Here is a tiny trained network, its code and every weight. The questions are about switching its units off for an input and a target symbol, where a switched-off unit gives its printed mean instead of its output.

import numpy as np


def w(rows, s, z=0):
    codes = np.array(rows[::2]) - 128.0
    scale = np.full(codes.shape[1], s)
    scale[-1] = z or s
    return codes * scale


def norm(h):
    return h / np.sqrt((h * h).mean(-1, keepdims=True) + 1e-5)


def f(y):
    return y / 2 * (1 + np.tanh(0.7978845608 * (y + 0.044715 * y**3)))


def softmax(a):
    e = np.exp(a - a.max(-1, keepdims=True))
    return e / e.sum(-1, keepdims=True)


def log_softmax(a):
    a = a - a.max(-1, keepdims=True)
    return a - np.log(np.exp(a).sum(-1, keepdims=True))


def net(x, mask):
    ids = ['βεηθξπτφω'.index(c) for c in x.split()]
    T = len(ids)
    res = E[ids] + P[:T]
    u = 0
    for l in range(2):
        r = norm(res)
        for j in range(2):
            rows = slice(2 * j, 2 * j + 2)
            q, k, v = (r @ M[l][rows].T for M in (Q, K, V))
            z = softmax(np.where(np.tri(T) > 0, q @ k.T / 2**0.5, -1e9)) @ v
            o = O[l][rows]
            res = res + np.where(mask[u + j], z, o[:, -1]) @ o[:, :-1]
        u += 2
        y = f(norm(res) @ A[l][:, :-1].T + A[l][:, -1])
        res = res + np.where(mask[u : u + 16], y, B[l][:, -1]) @ B[l][:, :-1]
        u += 16
    return log_softmax(norm(res)[-1] @ U[:, :-1].T + U[:, -1])


Q, K, V, O, A, B = {}, {}, {}, {}, {}, {}
E = w([
[173,183,180,107,50],'β',
[157,142,185,74,132],'ε',
[12,103,7,60,154],'η',
[128,115,121,57,159],'θ',
[150,94,255,67,77],'ξ',
[63,56,157,14,183],'π',
[138,205,57,149,41],'τ',
[171,196,119,112,125],'φ',
[127,165,47,95,163],'ω',
],0.0099)
P = w([
[154,159,155,68,120],'0',
[17,88,91,239,22],'1',
[181,134,97,19,82],'2',
[2,124,137,225,43],'3',
[193,99,88,63,106],'4',
[43,77,179,168,55],'5',
[199,73,80,92,119],'6',
[60,102,138,146,56],'7',
[218,49,75,137,143],'8',
[117,83,145,140,8],'9',
[165,82,67,95,147],'10',
],0.012)
Q[0] = w([
[96,175,120,136,89],'0.h0',
[4,119,192,206,61],'0.h0',
[175,130,106,57,127],'0.h1',
[171,114,115,155,185],'0.h1',
],0.046)
K[0] = w([
[105,155,167,131,101],'0.h0',
[2,84,46,243,122],'0.h0',
[33,161,176,184,128],'0.h1',
[61,194,148,86,110],'0.h1',
],0.037)
V[0] = w([
[5,96,97,222,82],'0.h0',
[97,76,111,157,99],'0.h0',
[191,119,113,142,237],'0.h1',
[205,117,133,131,254],'0.h1',
],0.0065)
O[0] = w([
[28,128,166,116,2,155],'0.h0',
[97,136,140,109,99,144],'0.h0',
[101,145,160,171,158,27],'0.h1',
[90,159,171,183,172,3],'0.h1',
],0.0095,0.0049)
A[0] = w([
[138,71,139,233,116,168],'0.n0',
[31,238,151,178,129,102],'0.n1',
[15,159,156,241,150,56],'0.n2',
[29,6,255,108,94,2],'0.n3',
[92,134,120,97,129,15],'0.n4',
[100,198,87,187,120,39],'0.n5',
[7,164,158,236,85,161],'0.n6',
[90,141,245,176,92,108],'0.n7',
[115,122,188,190,126,87],'0.n8',
[143,112,117,161,127,58],'0.n9',
[130,111,155,188,118,92],'0.n10',
[92,163,134,73,131,7],'0.n11',
[156,250,142,169,56,41],'0.n12',
[126,103,100,200,121,126],'0.n13',
[151,75,94,234,129,34],'0.n14',
[125,128,199,200,136,52],'0.n15',
],0.0088,0.0035)
B[0] = w([
[80,105,136,129,79,126],'0.n0',
[1,114,175,169,63,181],'0.n1',
[40,104,198,107,66,174],'0.n2',
[38,128,130,184,80,217],'0.n3',
[183,131,107,70,100,122],'0.n4',
[90,122,172,102,147,120],'0.n5',
[26,51,184,210,61,253],'0.n6',
[42,103,142,116,86,183],'0.n7',
[114,115,155,87,96,127],'0.n8',
[101,122,138,131,106,115],'0.n9',
[111,129,147,122,118,119],'0.n10',
[218,137,80,50,126,121],'0.n11',
[150,160,99,125,173,130],'0.n12',
[90,109,139,148,104,123],'0.n13',
[76,101,133,151,83,113],'0.n14',
[159,132,136,110,127,119],'0.n15',
],0.023,0.0083)
Q[1] = w([
[67,216,194,98,124],'1.h0',
[185,198,99,107,253],'1.h0',
[143,83,122,123,119],'1.h1',
[95,168,157,131,125],'1.h1',
],0.045)
K[1] = w([
[67,51,152,210,43],'1.h0',
[27,254,214,67,109],'1.h0',
[70,152,157,115,120],'1.h1',
[106,57,143,165,57],'1.h1',
],0.033)
V[1] = w([
[176,49,254,77,151],'1.h0',
[255,174,177,197,36],'1.h0',
[127,60,89,226,181],'1.h1',
[176,148,87,102,145],'1.h1',
],0.045)
O[1] = w([
[148,114,187,32,232,254],'1.h0',
[36,252,57,101,150,165],'1.h0',
[186,178,211,160,94,185],'1.h1',
[44,133,137,186,122,167],'1.h1',
],0.029,0.0051)
A[1] = w([
[93,128,150,232,127,86],'1.n0',
[108,42,91,136,214,92],'1.n1',
[109,190,93,133,117,109],'1.n2',
[186,93,191,170,180,89],'1.n3',
[168,51,145,132,218,52],'1.n4',
[180,226,93,96,146,148],'1.n5',
[172,139,92,82,167,122],'1.n6',
[158,118,119,168,54,45],'1.n7',
[252,138,117,246,77,1],'1.n8',
[145,188,55,206,109,136],'1.n9',
[139,78,129,113,152,93],'1.n10',
[139,135,177,163,96,91],'1.n11',
[94,163,110,95,133,107],'1.n12',
[84,112,190,108,128,92],'1.n13',
[90,54,60,166,150,68],'1.n14',
[155,145,146,128,215,52],'1.n15',
],0.031,0.0077)
B[1] = w([
[87,124,55,68,78,250],'1.n0',
[226,82,132,56,77,214],'1.n1',
[188,119,127,160,80,194],'1.n2',
[38,171,163,76,114,199],'1.n3',
[76,227,173,68,77,182],'1.n4',
[159,30,55,104,107,167],'1.n5',
[74,82,156,135,87,134],'1.n6',
[68,176,125,85,190,191],'1.n7',
[41,8,212,223,35,183],'1.n8',
[197,86,254,122,205,203],'1.n9',
[136,163,115,154,108,163],'1.n10',
[105,122,82,117,129,190],'1.n11',
[151,158,182,147,138,186],'1.n12',
[153,142,69,196,170,227],'1.n13',
[189,178,89,98,65,207],'1.n14',
[110,55,102,175,101,167],'1.n15',
],0.052,0.014)
U = w([
[198,143,59,67,61,145],'β',
[143,213,141,140,229,252],'ε',
[73,66,186,175,78,99],'η',
[163,110,57,217,176,184],'θ',
[132,79,125,50,225,146],'ξ',
[98,224,219,22,107,44],'π',
[238,125,222,141,147,143],'τ',
[145,255,133,217,47,57],'φ',
[24,197,27,114,136,80],'ω',
],0.0099,0.0047)

Each question gives the input, a string of symbols that net reads in full, and the target symbol t.
The units are the heads (2 rows each of Q, K, V and O) and the neurons (one row each of A and B). Each row of codes is followed by its name. A weight is (code - 128) times the scale printed after its matrix; where a second scale follows, it is the last column's (O, A, B and U).
mask holds one flag per unit, layer by layer, with each layer's heads first. A switched-off unit (its flag False) gives its mean, the last column of its rows in O or B, instead of its output. The means were averaged over made-up inputs and are rounded, as every weight is.
A unit's drop is (log p(t) with every unit on - log p(t) with that unit switched off) / (log p(t) with every unit on - log p(t) with every unit switched off).
most important unit: the unit with the biggest drop
k most important neurons: the k neurons with the biggest drops, biggest first
k most important neurons of layer l: the k neurons of layer l with the biggest drops, biggest first
which heads matter: for each layer, one digit per head in row order, 1 if its drop is at least 0.15 and else 0, layers parted by /
input η π τ ω, target τ: most important unit	1.h0
input η ω ε η θ θ, target θ: which heads matter	01 / 11
input π η τ β ξ η η π φ, target π: 2 most important neurons of layer 0	[0.n6 0.n3]
input τ ω φ π π, target φ: which heads matter	00 / 11
input ω η η φ π, target η: 2 most important neurons of layer 0	[0.n6 0.n2]
input π ω η, target π: 2 most important neurons	[0.n6 0.n3]
input φ π τ ε ε ε η π ω, target τ: 4 most important neurons	[1.n9 0.n3 0.n6 0.n2]
input θ η η, target ω: which heads matter	10 / 01
input η ξ π τ β ω τ ω φ τ, target φ: which heads matter	01 / 11
input π ξ π, target π: which heads matter	10 / 10
input η τ β φ ε η, target ε: which heads matter	11 / 11
input β β π, target ε: 2 most important neurons of layer 0	[0.n6 0.n2]
input τ φ η π ω φ τ φ, target τ: 3 most important neurons	[0.n6 1.n9 0.n3]
input β ω ω θ η η ξ η, target ξ: 2 most important neurons	[0.n6 0.n7]
input β η β ε, target β: 3 most important neurons	[1.n5 0.n6 0.n3]
input θ ω π η φ η ε β, target ε: 4 most important neurons	[0.n6 0.n3 1.n13 1.n0]
input ε ε ω, target θ: 3 most important neurons	[0.n6 0.n7 0.n3]
input β ω φ η η π θ, target ε: most important neuron	[0.n6]
input ξ ω θ, target ξ: which heads matter	10 / 10
input ξ β φ η η β η ε ω, target ξ: which heads matter	10 / 10
input η ω η η θ φ ξ ω π π, target π: which heads matter	00 / 11
